Here is a tiny trained network, its code and every weight. The questions are about switching its units off for an input and a class, where a switched-off unit gives its printed mean instead of its output.

import numpy as np


def w(rows, s, z=0):
    codes = np.array(rows[::2]) - 128.0
    scale = np.full(codes.shape[1], s)
    scale[-1] = z or s
    return codes * scale


def norm(h):
    return h / np.sqrt((h * h).mean(-1, keepdims=True) + 1e-5)


def f(y):
    return np.maximum(y, 0)


def log_softmax(a):
    a = a - a.max(-1, keepdims=True)
    return a - np.log(np.exp(a).sum(-1, keepdims=True))


def net(x, mask):
    res = np.array(x, float).reshape(1, 8) / 4 @ E
    u = 0
    for l in range(3):
        y = f(norm(res) @ A[l][:, :-1].T + A[l][:, -1])
        res = res + np.where(mask[u : u + 5], y, B[l][:, -1]) @ B[l][:, :-1]
        u += 5
    return log_softmax(norm(res)[-1] @ U[:, :-1].T + U[:, -1])


A, B = {}, {}
E = w([
[48,213,165,83,51,192,166,112,141],'x0',
[164,97,94,149,82,130,123,3,170],'x1',
[125,120,125,129,122,121,139,130,127],'x2',
[125,122,120,130,115,123,129,134,126],'x3',
[129,134,121,127,131,132,127,129,133],'x4',
[128,133,128,128,135,134,124,126,135],'x5',
[94,159,121,36,136,17,74,107,159],'x6',
[133,131,125,125,131,130,137,128,129],'x7',
],0.017)
A[0] = w([
[101,118,150,108,182,102,109,253,110,12],'L0N0',
[150,86,106,139,102,108,107,20,139,33],'L0N1',
[191,77,105,136,165,56,86,147,153,16],'L0N2',
[185,96,125,136,144,141,117,137,116,74],'L0N3',
[124,115,97,34,147,37,100,123,175,2],'L0N4',
],0.015,0.0064)
B[0] = w([
[237,121,79,47,105,137,178,174,196,245],'L0N0',
[205,122,115,21,124,145,199,253,227,231],'L0N1',
[45,90,86,133,227,187,144,68,58,239],'L0N2',
[23,115,137,151,178,172,147,131,139,181],'L0N3',
[125,212,211,223,81,84,82,115,135,255],'L0N4',
],0.013,0.0099)
A[1] = w([
[103,62,105,101,130,119,126,143,114,77],'L1N0',
[135,129,103,95,128,114,130,173,100,3],'L1N1',
[9,147,158,51,39,168,135,54,137,59],'L1N2',
[102,200,131,99,74,148,128,175,150,113],'L1N3',
[162,30,146,252,104,202,172,134,125,63],'L1N4',
],0.011,0.0051)
B[1] = w([
[97,125,137,91,92,118,142,104,83,150],'L1N0',
[113,168,125,103,118,152,150,161,149,142],'L1N1',
[33,17,27,132,255,168,112,36,51,229],'L1N2',
[141,3,142,138,178,180,167,97,20,255],'L1N3',
[102,232,163,170,60,12,9,161,145,238],'L1N4',
],0.0097,0.0083)
A[2] = w([
[205,83,70,108,84,163,144,41,245,71],'L2N0',
[119,188,119,221,81,176,107,193,125,80],'L2N1',
[89,185,165,66,83,15,80,69,113,2],'L2N2',
[157,46,71,170,206,85,100,104,76,80],'L2N3',
[147,110,71,153,97,138,99,73,162,43],'L2N4',
],0.012,0.0053)
B[2] = w([
[225,144,150,77,129,137,186,228,64,234],'L2N0',
[168,166,164,140,146,3,65,23,212,210],'L2N1',
[154,160,194,208,66,100,83,95,196,210],'L2N2',
[52,62,87,106,69,179,173,41,70,254],'L2N3',
[172,87,166,121,127,104,170,159,164,144],'L2N4',
],0.012,0.0072)
U = w([
[196,132,126,21,119,168,194,248,141,68],'0',
[17,72,73,136,171,180,143,85,74,248],'1',
[121,193,186,221,94,66,70,117,167,77],'2',
],0.015,0.0015)

Each question gives the input, the list of numbers given to net, and the class t.
The units are the neurons (one row each of A and B). Each row of codes is followed by its name. A weight is (code - 128) times the scale printed after its matrix; where a second scale follows, it is the last column's (A, B and U).
mask holds one flag per neuron, layer by layer. A switched-off neuron (its flag False) gives its mean, the last column of its row in B, instead of its output. The means were averaged over made-up inputs and are rounded, as every weight is.
A unit's drop is (log p(t) with every unit on - log p(t) with that unit switched off) / (log p(t) with every unit on - log p(t) with every unit switched off).
The circuit of an input: a set's keep is (log p(t) with only the set's units on - log p(t) with every unit switched off) / (log p(t) with every unit on - log p(t) with every unit switched off). Starting from the 12 units with the biggest drops (on a tie, the unit counted first), units are removed one at a time, each time the one whose removal leaves the highest keep (on an exact tie, the one counted first), for as long as the keep stays at least 0.8.
units of the circuit, in order: the units of the circuit, biggest drop first
top k neurons in layer l: the k neurons of layer l with the biggest drops, biggest first
drop when u is switched off: that unit's drop, to one decimal
input [-7,-6,8,0,-8,6,6,-3], class 1: units of the circuit, in order : (L0N2)
input [-3,-2,-7,0,1,6,1,-6], class 1: top 2 neurons in layer 0 : (L0N2; L0N1)
input [-3,3,-2,8,-6,-1,-3,-3], class 0: top 2 neurons in layer 1 : (L1N2; L1N3)
input [5,-6,-5,-3,1,3,7,8], class 2: top 2 neurons in layer 2 : (L2N2; L2N0)
input [-2,4,4,2,8,8,-5,-3], class 2: top 3 neurons in layer 1 : (L1N4; L1N2; L1N3)
input [7,8,-5,2,5,3,-6,-7], class 0: top 2 neurons in layer 0 : (L0N2; L0N1)
input [5,-4,2,8,7,-5,4,-8], class 1: top 2 neurons in layer 1 : (L1N3; L1N2)
input [-8,-5,-8,5,0,-8,3,5], class 1: top 2 neurons in layer 0 : (L0N2; L0N1)
input [-4,-2,2,-1,-1,0,4,-3], class 1: top 2 neurons in layer 0 : (L0N2; L0N0)
input [-2,3,3,2,-6,6,-5,7], class 2: drop when L1N4 is switched off : 1.7
input [-8,8,4,-1,0,8,5,-7], class 0: drop when L1N3 is switched off : 0.5
input [2,7,4,6,-4,4,4,-4], class 0: drop when L0N1 is switched off : 0.6
input [4,-3,0,8,1,5,0,4], class 1: drop when L0N1 is switched off : 2.3
input [0,0,-5,-1,4,2,7,1], class 2: units of the circuit, in order : (L0N4)
